(in the rows, 128 means zero)
Known rows:
J_884: [143  91 110 147 169 148 141 126 159 119 144 117 147  98 139 100 142 111
 120 164 104  99  83 152  76 108 142 128  95 150]
J_312: [125  71 136 132 153 167 138 101 154 147 127 131 129  73 139 111 194 137
 127 148 125  96  64 146 118  81 161 106  95 145]
J_300: [151 145 109 141 106 147 123 138 149  99 123 124 156 150 114 127 107 123
 126 167 126 114 111 140 146 115 109 144 133  97]
J_391: [115  60 120 142 145 158 140 137 146 150 149 118 130  89 144 111 162 104
 132 142 110 100  90 162 124  85 154 129  91 144]
J_388: [ 80 123 151 109 137 137 106  88  91 163 149 140  72 157 123 116 129  89
 130  92 145 156 143 126  85 124 120 123 146 172]
J_400: [138 142 122 141  99 142 125 148 144 112 122 133 148 121 120 125 105 135
 147 166 123 125 137 139 188 122 119 147 124 108]
J_560: [127 125 136  74 138 125 126 130 124 148 125  79 141 134 128  97 165 133
 137  39 180 172 112  91 153 146  74 122 162 171]
J_279: [144 115 130 124 115 140 127 122 163 111 102 156 158  93 112 135  98 164
 150 141 121 129 123 127 123 114 152 118 133 107]
J_258: [ 93 173 145 134 128 110 125 100  74 145 156 136  68 168 137 148 108  95
 112 110 128 140 173 130  91 155 133 138 162 161]
J_684: [ 90 187 143 132 134  94 126  88  74 154 138 135  84 183 143 180 110 120
 113  86 113 136 174 125  52 150 159 117 160 162]
J_651: [142 134 110 136 106 137 105 156 136 103 118 148 159 130 121 120 125 123
 130 175 126 112 149 141 171 137 132 130 113 111]
J_977: [126 115 127 119 109 135 108 141 140 130 117 110 143 118 148 123 117 117
 134 157 139 113 115 136 180  84 125 131 103 151]
J_559: [116 112 134 122 121 157 107 139 164 131 104 136 156 114 131 120 126 134
 159 121 132 118  97 130 154  77 143 124  95 132]
J_654: [146 108 128 117 103 139 122 131 177  95 113 158 157  86 110 115  74 151
 150 157 126 129 129 127 152 123 135 128 123 109]
J_704: [135 170 122  97 121  99 141 133 122 113 127 110 133 160 116 105 142 132
 122  70 150 153 132  96 143 214  66 152 143 129]
J_795: [143 106 125 125 113 145 124 118 166 107 103 158 160 105 102 125  96 154
 153 160 132 130 116 118 140 119 145 117 123  99]
J_605: [160 178 131 141 105  92 137 143 118 112  87 129 165 113 148 207  90 171
 134 158 107 115 151 118 128 108 193 106 171 101]
J_546: [125 141 125  99 104 114 136 136 123 115 133 121 135 159 105  96 145 124
 130  60 160 143 133  99 149 223  52 156 142 110]

Facts:
J_712 ξ J_777; J_712 ξ J_668; J_405 ξ J_366; J_805 ξ J_658; J_805 ξ J_18; J_805 ξ J_397; J_902 ξ J_145
J_158 ξ J_488; J_158 ξ J_783; J_300 ξ J_63; J_300 ξ J_668; J_751 ξ J_658; J_143 ξ J_180; J_143 ξ J_651
J_743 ξ J_654; J_743 ξ J_204; J_743 ξ J_119; J_728 ξ J_975; J_653 ξ J_400; J_653 ξ J_671; J_866 ξ J_989
J_452 ξ J_511; J_452 ξ J_964; J_25 ξ J_283; J_25 ξ J_310; J_935 ξ J_957; J_851 ξ J_449; J_884 ξ J_258
J_884 ξ J_512; J_350 ξ J_574; J_626 ξ J_180; J_626 ξ J_983; J_626 ξ J_262; J_837 ξ J_373; J_773 ξ J_753
J_773 ξ J_372; J_475 ξ J_224; J_475 ξ J_500; J_475 ξ J_366; J_223 ξ J_373; J_625 ξ J_957; J_296 ξ J_605
J_296 ξ J_10; J_502 ξ J_163; J_502 ξ J_307; J_237 ξ J_204; J_473 ξ J_74; J_473 ξ J_977; J_156 ξ J_511
J_156 ξ J_602; J_799 ξ J_624; J_799 ξ J_171; J_933 ξ J_505; J_896 ξ J_511; J_657 ξ J_74; J_657 ξ J_199
J_117 ξ J_892; J_117 ξ J_297; J_117 ξ J_283; J_117 ξ J_92; J_840 ξ J_366; J_401 ξ J_964; J_401 ξ J_280
J_788 ξ J_204; J_915 ξ J_425; J_175 ξ J_983; J_706 ξ J_588; J_312 ξ J_297; J_290 ξ J_726; J_290 ξ J_983
J_290 ξ J_588; J_723 ξ J_145; J_723 ξ J_238; J_723 ξ J_18; J_723 ξ J_280; J_186 ξ J_372; J_462 ξ J_507
J_462 ξ J_18; J_462 ξ J_111; J_791 ξ J_400; J_417 ξ J_624; J_621 ξ J_853; J_621 ξ J_334; J_712 Φ kuvidin
J_704 Φ zurik; J_588 Φ dromak; J_299 Φ dromak; J_405 Φ steplar; J_348 Φ zurik; J_805 Φ kuvidin; J_658 Φ zurik
J_651 Φ steplar; J_902 Φ zurik; J_158 Φ kuvidin; J_512 Φ zurik; J_811 Φ zurik; J_300 Φ steplar; J_751 Φ steplar
J_143 Φ steplar; J_56 Φ kuvidin; J_307 Φ dromak; J_743 Φ dromak; J_92 Φ dromak; J_373 Φ steplar; J_310 Φ steplar
J_973 Φ steplar; J_728 Φ steplar; J_602 Φ kuvidin; J_653 Φ dromak; J_10 Φ zurik; J_488 Φ dromak; J_989 Φ kuvidin
J_903 Φ dromak; J_866 Φ kuvidin; J_772 Φ zurik; J_668 Φ zurik; J_283 Φ kuvidin; J_957 Φ steplar; J_975 Φ steplar
J_452 Φ steplar; J_392 Φ steplar; J_199 Φ dromak; J_25 Φ dromak; J_163 Φ zurik; J_425 Φ steplar; J_68 Φ zurik
J_935 Φ dromak; J_574 Φ zurik; J_224 Φ steplar; J_366 Φ dromak; J_851 Φ zurik; J_518 Φ kuvidin; J_560 Φ zurik
J_511 Φ steplar; J_76 Φ dromak; J_988 Φ steplar; J_400 Φ steplar; J_884 Φ dromak; J_74 Φ dromak; J_350 Φ dromak
J_624 Φ steplar; J_626 Φ dromak; J_837 Φ steplar; J_983 Φ zurik; J_605 Φ steplar; J_773 Φ dromak; J_730 Φ zurik
J_475 Φ steplar; J_223 Φ dromak; J_637 Φ kuvidin; J_625 Φ dromak; J_680 Φ steplar; J_180 Φ zurik; J_553 Φ steplar
J_886 Φ dromak; J_111 Φ zurik; J_397 Φ kuvidin; J_654 Φ steplar; J_139 Φ kuvidin; J_63 Φ zurik; J_258 Φ kuvidin
J_954 Φ steplar; J_238 Φ kuvidin; J_695 Φ steplar; J_334 Φ dromak; J_262 Φ steplar; J_296 Φ kuvidin; J_248 Φ steplar
J_391 Φ dromak; J_502 Φ zurik; J_237 Φ zurik; J_726 Φ dromak; J_649 Φ steplar; J_473 Φ dromak; J_388 Φ kuvidin
J_500 Φ steplar; J_853 Φ steplar; J_964 Φ steplar; J_280 Φ zurik; J_786 Φ kuvidin; J_372 Φ zurik; J_753 Φ zurik
J_856 Φ steplar; J_576 Φ kuvidin; J_156 Φ dromak; J_777 Φ steplar; J_799 Φ dromak; J_933 Φ dromak; J_546 Φ zurik
J_861 Φ steplar; J_896 Φ steplar; J_505 Φ steplar; J_657 Φ kuvidin; J_171 Φ steplar; J_204 Φ dromak; J_18 Φ dromak
J_601 Φ dromak; J_765 Φ steplar; J_783 Φ dromak; J_117 Φ steplar; J_905 Φ kuvidin; J_892 Φ kuvidin; J_671 Φ dromak
J_840 Φ steplar; J_401 Φ dromak; J_449 Φ kuvidin; J_759 Φ kuvidin; J_788 Φ steplar; J_124 Φ steplar; J_915 Φ steplar
J_648 Φ steplar; J_438 Φ kuvidin; J_119 Φ zurik; J_956 Φ steplar; J_279 Φ steplar; J_599 Φ steplar; J_145 Φ steplar
J_352 Φ kuvidin; J_175 Φ zurik; J_706 Φ steplar; J_507 Φ kuvidin; J_312 Φ dromak; J_290 Φ zurik; J_947 Φ steplar
J_723 Φ dromak; J_186 Φ dromak; J_795 Φ steplar; J_5 Φ zurik; J_684 Φ kuvidin; J_462 Φ kuvidin; J_791 Φ steplar
J_424 Φ dromak; J_285 Φ kuvidin; J_417 Φ steplar; J_621 Φ dromak; J_472 Φ dromak; J_559 Φ steplar; J_816 Φ zurik
J_536 Φ kuvidin; J_297 Φ dromak; J_977 Φ steplar; J_805 π J_637; J_805 π J_884; J_658 π J_238; J_658 π J_648
J_658 π J_654; J_658 π J_626; J_658 π J_956; J_56 π J_392; J_56 π J_954; J_56 π J_896; J_56 π J_777
J_92 π J_502; J_92 π J_248; J_92 π J_957; J_92 π J_853; J_92 π J_788; J_92 π J_905; J_92 π J_312
J_92 π J_417; J_602 π J_657; J_602 π J_63; J_602 π J_957; J_602 π J_903; J_602 π J_139; J_602 π J_392
J_488 π J_712; J_488 π J_560; J_488 π J_452; J_488 π J_397; J_866 π J_892; J_866 π J_296; J_772 π J_283
J_772 π J_712; J_772 π J_788; J_772 π J_139; J_772 π J_753; J_772 π J_653; J_772 π J_290; J_975 π J_180
J_975 π J_373; J_975 π J_307; J_975 π J_511; J_975 π J_728; J_163 π J_401; J_163 π J_706; J_163 π J_621
J_163 π J_312; J_163 π J_438; J_425 π J_473; J_425 π J_536; J_425 π J_299; J_425 π J_388; J_425 π J_312
J_574 π J_559; J_574 π J_139; J_574 π J_915; J_574 π J_199; J_224 π J_186; J_224 π J_392; J_224 π J_560
J_988 π J_74; J_988 π J_989; J_988 π J_903; J_988 π J_175; J_988 π J_310; J_605 π J_500; J_605 π J_139
J_605 π J_238; J_605 π J_905; J_605 π J_372; J_730 π J_472; J_730 π J_599; J_730 π J_653; J_730 π J_777
J_680 π J_518; J_680 π J_654; J_111 π J_473; J_111 π J_536; J_111 π J_511; J_111 π J_391; J_111 π J_560
J_111 π J_786; J_111 π J_977; J_258 π J_25; J_258 π J_777; J_726 π J_117; J_726 π J_795; J_726 π J_507
J_726 π J_279; J_726 π J_751; J_726 π J_475; J_726 π J_372; J_856 π J_117; J_856 π J_837; J_576 π J_283
J_576 π J_902; J_576 π J_223; J_576 π J_896; J_799 π J_637; J_799 π J_559; J_799 π J_391; J_799 π J_653
J_799 π J_397; J_799 π J_285; J_933 π J_507; J_933 π J_500; J_933 π J_452; J_933 π J_653; J_933 π J_405
J_861 π J_795; J_861 π J_649; J_861 π J_462; J_204 π J_759; J_204 π J_223; J_204 π J_728; J_204 π J_352
J_204 π J_935; J_601 π J_657; J_601 π J_5; J_601 π J_285; J_601 π J_438; J_765 π J_637; J_765 π J_621
J_765 π J_449; J_783 π J_473; J_783 π J_175; J_783 π J_671; J_947 π J_248; J_947 π J_366; J_947 π J_851
J_684 π J_473; J_684 π J_712; J_684 π J_475; J_684 π J_915; J_424 π J_973; J_424 π J_472; J_424 π J_366
J_424 π J_653; J_424 π J_312; J_816 π J_712; J_816 π J_175; J_816 π J_706; J_816 π J_653; J_816 π J_851
J_297 π J_158; J_297 π J_546

Rows:
No name comes twice in this set of rows, the named rows included.
[128  99 120 120 125 156  94 137 147 133  95 125 174 128 131 123 144 134
 142 130 155 119  98 133 146  84 155 102 108 144]	J_706
[146 184 136 114 108  62 151 155  82 138 110 132 130 153 110 178  98 170
 110  70 122 152 171  92 130 229 115 152 177  77]	J_658
[129 142 127  97 146 111 120 143  99 142 125  92 134 157 123  93 155 132
 111  62 169 143 117  87 137 165  59 149 126 151]	J_902
[118 107 131 123 140 147 101 130 155 129  96 145 159 124 117 117 120 150
 146 124 138 115  92 116 125  68 145 120  68 119]	J_452
[122  95 128 131 121 169 113 169 127 157 127 120 144 104 135  96 119 110
 142 142 138 116 112 139 221  79 112 155  95 125]	J_511
[129 184 115 171 110 110 120 168 104 113 129 102 139 167 162 151 119 123
 110 169 118  84 138 144 197 110 130 152 117 117]	J_975
[ 88 175 141 145 160 117 113  97  70 153 135 131  72 205 119 145  97 114
  99  93 127 155 157 116  46 131 125 144 136 124]	J_805
[116 110 114  84 113 101 108 151  96 128 129 107 126 159 133  82 184 102
 103  75 188 139 141 101 207 203  61 133 120 164]	J_180
[138 201 125 177 174 135 173 136 125 132 132 120 110 114 156 192 185 167
 134 148  72  90 122 149 139 107 209 106 144 122]	J_92
[146  96 116 167 173 140 145 174 131 124 152 155 109  74 125 104 123 130
 121 179  84 115 139 141 150 136 143 150  71  85]	J_18

The same objects again, as new rows of numbers:
Known rows:
J_438: [127 110 123  91 129 183 116 100 141 114 150 134 112 111 113  99 121 128
 116 104 128 135 118 130 122 119 145 128]
J_283: [153 121 125  99 117 185 135  98 106  95  87  77 127 129 121 144 107 120
  97 122 105 151 128 111 159 129 139 114]
J_772: [131 163 165 153 149  94 151 163 133 103 121 153 115 144 108 175 168 109
 116 139 125  93 189 115  99 129  92 110]
J_653: [105  79  65 143  86 141 171 123 178 138 136 148 160 187  98 122 172 112
 128 140 141 115 149  78 141 146 157 179]
J_816: [137 151 158 148 155  97 152 151 149 107 144 166 104 132 105 155 183 114
 121 139 136  94 186 113  95 120  95 122]
J_933: [127 141 112 184 136  77 182 181 169  90 116 173 125 177 123 177 171 107
 149 169 139 101 179 128  93 124 148 148]
J_505: [138 146 157 107 155 125  83 118  92 139 124 117 120  80 153 111  89 144
 138 113 120 152  97 155 133 126 113 110]
J_915: [141 133 118  98 150 191  95 114 111 131 150  74 108 126 144  99 110 134
 112  99 149 117 123 145 138 118 159 109]
J_397: [149 109 120 127 122 188 133 104 137 118 160  99 119 131 118 123 106 132
 115  97 150 137  94 124 117 110 135 102]
J_648: [143 161 109 108 152 165  81 135 102 138 101  91 157  98 157  98  72 113
 109 112 115 120 112 154 121 148 128 114]
J_903: [107  78  86 154  93 123 164 122 166 118 115 170 158 171  96 128 160 113
 131 149 130 125 147  80 125 146 132 170]
J_977: [141 116 162 106 143 165  84  94 108 127 157  98  96 128 136 134 108 157
 113  90 148 132 105 129 155 108 150 101]
J_366: [126  69  94 159  87 124 150 124 158 106 102 186 171 178  78 125 147 153
 129 156 145 119 162  62 103 139 128 177]
J_307: [109  76 129 164  73  76 163 115 152 137 111 142 136 192 117 186 155 153
 151 158 137 140 124  88 173 132 130 169]
J_180: [125  92 147 141  97  86 156 112 107 202 119 111 120 182 128 167 150 153
 116 126 113 132 144  86 157 111  93 132]
J_334: [116 104 106 165 101  54 165 141 156 136  94 187 152 141 117 136 143 135
 161 172 128 148 119 114 121 141 117 178]
J_388: [140 117 128 100 128 160 115 105 137 115 156 115 105 131 128 121 117 142
 115 107 136 137 113 126 137 111 155 117]
J_511: [136 112 161 107 125 165  97  83 102 131 153  64 108 131 146 147  97 163
 111  89 151 142  91 124 166 112 130  91]

Rows:
No name comes twice in this set of rows, the named rows included.
[127  91 103 130 115 143 166 120 131 189 155 137 124 158 111  99 168 117
 103 121 112 107 159  90 118 122 117 145]	J_175
[114 116 108 131 111 135 169 143 127 176 143 124 137 160 120 119 168 105
 101 118 104  98 182 106 122 128 122 140]	J_290
[163 181 146 129 187 144  86 156 108  88 112 115 109 104 151 144  86 109
 110 115 126 105 150 160  86 118 137  76]	J_605
[136 142 184 169 143  83 178 142 140 113 154 143  93 141 112 189 179 146
 133 131 151 107 151 121 104 106  76 107]	J_111
[153 148  93 140 118 178 129 129 130 121 111  84 167 128 139 106  77 114
 104 102 131 122  91 141 103 143 123 107]	J_238
[120  77  96 159  99 102 156 122 171 119 113 180 148 167  97 138 156 126
 132 153 138 134 132  78 113 144 127 173]	J_74
[125 160 152  97 147  91 113 142 115 120 134 146 114  80 149 123 108 136
 151 138 106 157 107 180 117 118 131 113]	J_866
[171 142  93 166 125 138 130 140 153 173 106 115 147 171 127 107 132 127
 111 143 152  90 141  75 128 152 108 139]	J_372
[109 128 151  86 136 184  89 110  95 114 124  90 135 116 140 131 106 119
  99  91 113 132 132 138 148 129 133 102]	J_954
[141 159 111 114 148 166  64 118 123 148  99 101 151 108 156  97  70  81
 101 105 122 132  88 144 145 156 123 109]	J_654
[155 130 132  99 125 131 129 102 104 126 102 111 113  76 139  99 103 140
 141 144 101 186  89 140 148 132 122 133]	J_892
[165 134 112 112 143 197  77 124 104 117 119  88 141 123 149  97  81 156
 105 113 149 103 131 126 116 132 149 109]	J_500
[111 123 131 168 132  71 183 171 171  79 136 188 107 159 106 179 192 119
 156 161 136 110 183 123 103 113 143 157]	J_799
[100 119 175 178 108  29 151 136 162 109  79 181 129 183 128 248 156 106
 147 161 122 137 143 113 152 130 107 142]	J_204
[124 131 140 167 109  84 162 130 133 155 128 140 159 113 117 121 146 144
 138 143 137 139 100 117 112 147  59 128]	J_280

